Below are the code and all the weights of a small trained network. Each question names an input and a class and asks about switching units off, where a switched-off unit gives its printed mean instead of its output.

import numpy as np


def w(rows, s, z=0):
    codes = np.array(rows[::2]) - 128.0
    scale = np.full(codes.shape[1], s)
    scale[-1] = z or s
    return codes * scale


def f(y):
    return y / 2 * (1 + np.tanh(0.7978845608 * (y + 0.044715 * y**3)))


def log_softmax(a):
    a = a - a.max(-1, keepdims=True)
    return a - np.log(np.exp(a).sum(-1, keepdims=True))


def net(x, mask):
    res = np.array(x, float).reshape(1, 8) / 4 @ E
    y = f(res @ A[0][:, :-1].T + A[0][:, -1])
    res = res + np.where(mask, y, B[0][:, -1]) @ B[0][:, :-1]
    return log_softmax(res[-1] @ U[:, :-1].T + U[:, -1])


A, B = {}, {}
E = w([
[242,223,136],'x0',
[128,129,128],'x1',
[128,128,128],'x2',
[128,128,128],'x3',
[129,129,129],'x4',
[63,174,254],'x5',
[128,128,128],'x6',
[41,244,67],'x7',
],0.0095)
A[0] = w([
[77,186,37,58],'n1',
[83,69,127,68],'n2',
[144,34,143,19],'n3',
[87,176,94,39],'n4',
[144,115,37,3],'n5',
[147,108,68,120],'n6',
[156,76,188,130],'n7',
[163,78,43,174],'n8',
[170,96,44,159],'n9',
[134,128,129,122],'n10',
[124,174,110,128],'n11',
[76,79,100,134],'n12',
[137,102,63,83],'n13',
[52,86,89,103],'n14',
[194,239,142,21],'n15',
[196,177,119,85],'n16',
[70,107,97,59],'n17',
[69,78,120,114],'n18',
[80,158,243,197],'n19',
[162,155,123,61],'n20',
[154,94,26,117],'n21',
[212,57,176,87],'n22',
[185,162,84,71],'n23',
[135,98,10,149],'n24',
[182,187,158,85],'n25',
[64,76,101,104],'n26',
[173,70,163,100],'n27',
[101,216,69,78],'n28',
],0.012,0.0017)
B[0] = w([
[64,142,63,200],'n1',
[187,106,117,172],'n2',
[131,142,85,194],'n3',
[84,182,35,171],'n4',
[96,155,169,174],'n5',
[78,162,183,164],'n6',
[83,179,82,197],'n7',
[72,169,185,202],'n8',
[76,136,183,196],'n9',
[127,122,121,128],'n10',
[135,124,87,155],'n11',
[219,54,142,176],'n12',
[122,152,166,164],'n13',
[205,64,113,188],'n14',
[176,75,122,221],'n15',
[231,55,128,185],'n16',
[193,108,93,163],'n17',
[196,54,140,179],'n18',
[46,167,233,249],'n19',
[160,103,127,147],'n20',
[96,164,210,198],'n21',
[68,154,2,232],'n22',
[181,84,157,172],'n23',
[107,151,190,203],'n24',
[185,78,145,191],'n25',
[228,63,121,184],'n26',
[53,205,46,194],'n27',
[110,140,89,201],'n28',
],0.0077,0.011)
U = w([
[83,164,226,247],'0',
[92,162,5,73],'1',
[228,108,124,50],'2',
],0.017,0.0012)

Each question gives the input, the list of numbers given to net, and the class t.
The units are the neurons (one row each of A and B). Each row of codes is followed by its name. A weight is (code - 128) times the scale printed after its matrix; where a second scale follows, it is the last column's (A, B and U).
mask holds one flag per neuron, in row order. A switched-off neuron (its flag False) gives its mean, the last column of its row in B, instead of its output. The means were averaged over made-up inputs and are rounded, as every weight is.
A unit's drop is (log p(t) with every unit on - log p(t) with that unit switched off) / (log p(t) with every unit on - log p(t) with every unit switched off).
most important unit: the unit with the biggest drop
top k neurons: the k neurons with the biggest drops, biggest first
drop of u: that unit's drop, to one decimal
input [7,-6,8,-1,1,5,0,5], class 2: most important unit => n15
input [3,8,2,6,4,0,-7,2], class 2: top 4 neurons => n22; n27; n7; n19
input [-6,-6,-7,-6,8,-2,-4,-6], class 1: top 4 neurons => n22; n27; n7; n3
input [-6,4,-4,7,-5,-2,-1,-7], class 1: top 2 neurons => n22; n27
input [2,-3,-6,-7,0,1,-1,0], class 2: top 4 neurons => n19; n8; n22; n21
input [-2,4,5,-1,-2,6,-1,8], class 1: top 2 neurons => n4; n1
input [8,3,-4,7,7,-7,-8,-8], class 1: top 3 neurons => n22; n27; n19
input [-5,8,1,-2,-1,-4,0,2], class 2: drop of n19 => 0.4
input [-6,6,-8,-4,-1,5,7,4], class 2: drop of n17 => 0.1
input [3,4,-5,-3,-6,-3,1,3], class 0: top 2 neurons => n22; n27
input [6,4,-2,8,3,5,6,7], class 1: drop of n4 => 0.2
